Each row is followed by its group and then its class within the group.
[-1.23 -0.12 -0.34 -0.73 -0.13 -0.42  1.03  0.42  0.22  0.15  0.08  0.17
  0.28  0.04  0.01  0.05  0.00 -0.20 -0.63 -0.49 -2.45  0.98  0.79  0.69
  1.52  0.40  0.07  0.32  0.25 -0.13  0.01  2.88 -0.07  0.92  0.41 -0.06
  0.42 -0.15  0.49  0.42 -1.18  0.55  0.17  0.70 -0.52 -0.86 -0.11  0.08
  0.21  0.01 -0.36 -0.22  0.96]
D.C
[-1.74 -0.04  0.29 -0.84 -0.02  0.16  0.79  0.15  0.99 -1.78 -0.03  0.30
 -0.29 -0.22  0.03  0.69 -0.11 -0.48 -0.52 -0.84 -3.28  0.69  0.25  1.22
  1.43  0.87  0.29 -0.02  0.42 -0.06  0.29  4.05 -0.24  1.21  0.31 -0.03
  0.35 -0.53  0.20  0.25 -0.24  0.94  0.28  0.66 -0.74 -0.86 -0.14 -0.14
 -0.06  0.13 -0.51 -1.03  0.90]
D.C
[ 1.07  0.21 -0.39  0.62 -1.07  0.06 -1.08 -0.09 -0.69  4.86 -0.01  0.41
  0.22 -0.06 -0.24 -1.24  0.06  0.14  0.09 -0.84  2.40  0.37 -0.83 -0.58
 -0.23 -0.92 -0.66  0.06  1.04 -0.04  0.82 -4.52  0.80  0.04  0.37  0.12
  0.09  0.42  0.09 -0.02 -0.27 -1.50  0.41  0.02  0.76  0.10  0.07  0.40
 -0.10 -0.09  0.45  0.95 -0.70]
L.Q
[ 0.93  0.20 -0.34  0.01 -0.94 -0.22 -0.69  0.07 -1.80  3.91  0.55  0.21
 -1.32  0.11  0.15 -0.33  0.50  0.84  0.08  0.98  1.35  0.26 -0.62 -0.18
 -0.34 -0.79  0.05 -0.19  0.56  0.07 -0.39 -3.61 -0.35  0.50 -0.28 -0.09
 -0.65 -0.01  0.58  0.10  0.24 -1.69 -0.50 -0.66 -0.13  0.48  0.33  0.28
 -0.01 -0.12 -0.31  0.97 -1.95]
L.V
[ 1.24  0.14 -0.47 -0.18 -1.13 -0.19  0.69 -0.19 -1.48  8.22  0.10 -0.21
  0.08  0.19 -0.31 -1.06 -0.01 -0.23  0.36  0.31  1.59  0.82 -1.91 -0.34
 -0.68 -0.77 -0.60 -0.07  0.29 -0.05 -0.21 -5.31 -0.40  0.09  0.46  0.05
 -1.15  0.60  0.37 -0.35 -0.51 -1.36  0.16  0.03 -0.50  0.68  0.28  0.63
  0.06 -0.22  0.08  0.98 -2.28]
L.Q
[-1.16  0.16 -0.02 -1.29  2.01  0.14  0.18  0.20  2.78 -7.17 -0.82  0.22
  0.22  0.09 -0.70  1.53  0.06 -0.11 -0.27 -0.81  0.05  0.53  0.55  0.19
  0.18  1.15  0.85  0.20  0.37 -0.54 -0.51  1.35  1.95 -1.36  0.73 -0.18
  1.65 -0.02 -2.12 -0.11 -1.66  0.75 -0.04  1.05 -1.32 -0.64 -0.27 -0.21
  0.58 -0.39  0.35 -0.81  0.12]
D.U
[ 0.28 -0.03 -0.72  0.09 -0.71 -0.01 -0.84 -0.01 -0.96  4.45  0.36  0.23
 -0.17  0.14  0.12 -0.58  0.25  0.41  0.08  0.95  1.33  0.56 -0.06 -0.20
  0.20 -0.64  0.03 -0.01  0.60 -1.13 -0.34 -1.84 -0.10  0.16  0.06  0.22
 -0.56  0.33  0.28  0.18 -0.52 -1.02  0.01 -0.10  0.60  0.00 -0.20  0.13
  0.00 -0.17  0.16  0.61 -0.33]
L.E
[-1.01  0.14 -0.26 -0.06 -0.63  0.07 -0.51  0.34  1.17 -3.97  0.20  0.08
 -1.17 -0.07 -0.27  0.79  0.02 -0.33 -0.42 -1.63  0.21  0.63 -0.89 -0.04
  0.49  0.06  0.45  0.00  0.93  0.61  0.25 -0.16  0.66  0.73  0.86  0.05
  0.85 -0.04 -1.15 -0.12 -0.87  1.25  0.01  0.40 -0.38 -0.61 -0.30 -0.13
 -0.77 -0.22  0.19 -0.16 -0.03]
D.S
[-0.82  0.13  0.40 -1.76  0.52 -0.01  3.04  0.04  1.45 -2.82  0.36  0.53
  0.91 -0.02 -0.40  0.45 -0.05 -0.24 -0.56 -0.52 -3.09 -0.70  2.73  0.80
  1.80  0.18  0.15  0.39 -0.44  1.78 -0.39  3.80  1.13  1.24  0.21 -0.44
  1.29  0.19  1.42  0.64 -0.27  1.10 -0.30  0.63 -1.33 -0.76  0.24 -0.40
  0.57  0.03 -1.62  0.85  0.11]
D.C
[ 0.32 -0.02 -0.82 -0.09 -1.31  0.01 -0.09 -0.09 -0.07  8.22 -0.45  0.36
  1.56 -0.02 -0.58 -1.76  0.32  0.09  0.27 -0.68  2.57  0.67 -1.45 -0.62
  0.09 -1.04 -1.19  0.27  0.93 -0.51  1.38 -4.77  0.37  0.51  0.54  0.17
 -0.86  0.72  0.56  0.07 -0.37 -2.23  0.54  0.42  0.38  0.01 -0.04  0.45
  0.17 -0.21  0.39  0.81 -0.86]
L.Q
[ 0.10 -0.33 -0.54 -0.35  0.06 -0.17 -2.48 -0.09  0.35  7.27  0.36 -0.54
  0.76 -0.05  0.33 -0.77  0.01 -0.27  0.21  0.95  1.85  0.97 -0.11  0.03
 -0.30 -0.44  0.20  0.15  0.23 -3.06  0.08 -1.37 -0.36  0.16  0.11 -0.01
 -0.27 -0.03 -0.07 -0.67  0.77 -0.97 -0.08 -0.23  0.53  0.17  0.09  0.12
 -0.14  0.22  0.85  0.25  0.18]
L.E
[-1.12  0.27  0.64 -0.16 -2.11  0.19  2.32  0.71  1.63 -2.29  0.13  0.44
 -0.56  0.46 -0.30  0.99  0.04 -1.15 -0.47 -0.82 -4.08  0.58  0.78  0.77
  1.30  0.74  0.71 -0.11  0.26  3.13 -0.36  3.40  1.05  1.64  1.09 -0.07
  1.67  0.75  1.22  0.42 -0.96  1.60 -0.14  0.61 -1.00 -0.91 -0.82 -0.04
 -0.72 -0.47 -1.36 -0.02 -0.61]
D.U
